Each row is followed by its group and then its class within the group.
6 -5 6 4 -8 -44 -14 9 7 -23 8 1 0 2 1 -21 -6 -11 -16 22 -4 13 -6 -11 10
 -5 -9 -11 -1 4 5 25 1 0 -53 -3 -9 0 6 -7 -6 0 -2 2 -3 44 4 -14 20 -6 5
 -12 -11 9 -5 13 6 -3 1 2 2 3 -16 -3 -> <61> P
-5 -6 4 2 -3 -36 -13 2 9 -21 8 5 0 2 -9 -20 -7 -20 -12 13 -3 11 -12 -15
 6 -5 2 -12 -1 -4 7 18 -1 3 -48 -2 -18 1 -2 -8 7 -3 -4 -9 1 -1 4 -20 11
 -9 13 -12 -30 2 -4 10 3 -2 1 6 5 -1 -24 -3 -> <61> P
-10 1 -18 -1 -1 -7 1 -16 4 0 11 3 -1 4 -10 22 -16 -6 5 1 3 9 9 1 -10 -4
 0 -10 -4 -16 3 -13 7 1 -19 4 -20 4 4 9 1 12 1 -19 33 1 -10 -3 -18 -1 3
 12 -50 -21 -1 -1 -13 3 -2 -2 22 -1 7 5 -> <57> E
-2 -12 13 4 -7 -30 -14 8 10 -11 5 15 0 -1 2 -16 -2 -6 -7 13 -1 3 -2 -8
 10 -4 -4 -8 -3 2 2 8 3 1 -44 0 1 2 1 0 -5 0 -4 0 1 -3 -8 5 28 2 5 1 -46
 1 -6 10 8 0 2 14 -3 2 -18 -3 -> <61> P
12 8 6 9 -5 -34 -14 1 10 -15 11 -1 0 -5 -6 -23 -12 3 -6 12 0 7 -12 -17 6
 4 -6 -6 -4 0 5 18 -2 3 -45 1 1 -1 4 -23 -5 0 -4 -8 3 -1 -17 -14 -5 -6
 -10 -5 35 13 -1 6 0 -3 -1 20 13 -5 1 2 -> <61> U
4 1 3 2 0 -53 -12 5 11 -15 7 1 3 -2 -2 -23 -9 -13 -10 18 -1 6 -4 -6 -13
 -2 -8 -4 0 5 10 1 5 4 -41 -1 0 2 -4 3 -11 -5 0 -2 -4 1 12 -3 15 6 5 -4
 -19 6 -4 14 4 -8 0 7 15 2 -9 -3 -> <61> P
-7 -2 4 -1 -1 -17 -1 -11 3 -7 11 3 -1 4 -6 18 -2 -3 6 12 2 14 13 3 -3 -1
 -3 -6 -7 -15 -1 -21 7 -3 -18 1 -8 3 2 10 -9 17 -9 -13 39 5 -6 1 1 7 1
 18 -53 -23 -23 7 -13 -1 -1 2 10 1 0 -2 -> <57> K
3 -5 4 6 -6 -23 -11 10 9 -9 4 9 0 1 4 -12 -3 2 -13 14 -5 1 -3 -7 16 -2
 -9 -2 3 2 6 21 -6 2 -41 -4 -4 1 6 -12 0 2 5 4 -15 -3 2 -15 15 -2 -11
 -10 16 9 -6 14 7 2 1 4 -2 0 -7 -3 -> <61> P
12 5 6 8 -5 -44 -14 9 8 -13 10 -3 0 -1 0 -19 -9 -2 -10 18 -6 12 -10 -12
 4 1 -7 -13 -2 4 7 18 2 2 -46 4 2 1 7 -14 -8 1 -3 -11 1 -3 -10 -6 8 6 -6
 1 -2 -1 -9 11 3 3 -3 12 7 2 -11 0 -> <61> U
-2 4 5 0 1 -1 8 -20 -15 -4 2 -11 -1 6 -16 30 -12 1 6 26 6 20 6 -7 -8 1 7
 -11 -14 -9 -2 -11 -2 -3 3 2 -6 -6 2 14 -18 8 2 -14 21 -6 -6 7 -7 1 25
 16 -53 -21 1 -2 -12 5 -7 1 14 0 -1 5 -> <57> K
-11 -7 4 4 -2 -2 0 -7 -6 1 7 10 7 7 -5 30 3 8 5 28 5 19 13 0 9 -5 3 -10
 -6 -9 2 -8 1 -3 -14 2 -7 0 4 4 -13 14 2 -16 32 1 -9 0 -4 8 -1 14 -53
 -18 -5 10 -12 -3 -2 10 7 -2 0 4 -> <57> K
3 -1 2 4 -3 11 -1 -9 -1 -7 6 7 2 1 -16 24 -8 -4 5 12 2 13 8 -1 10 3 1
 -10 -2 -9 2 9 1 -3 -14 5 -11 7 10 -8 3 5 2 -19 26 -2 -9 -13 -8 6 -9 9
 -39 -20 -7 5 -8 -4 -3 2 11 -1 -1 2 -> <57> E
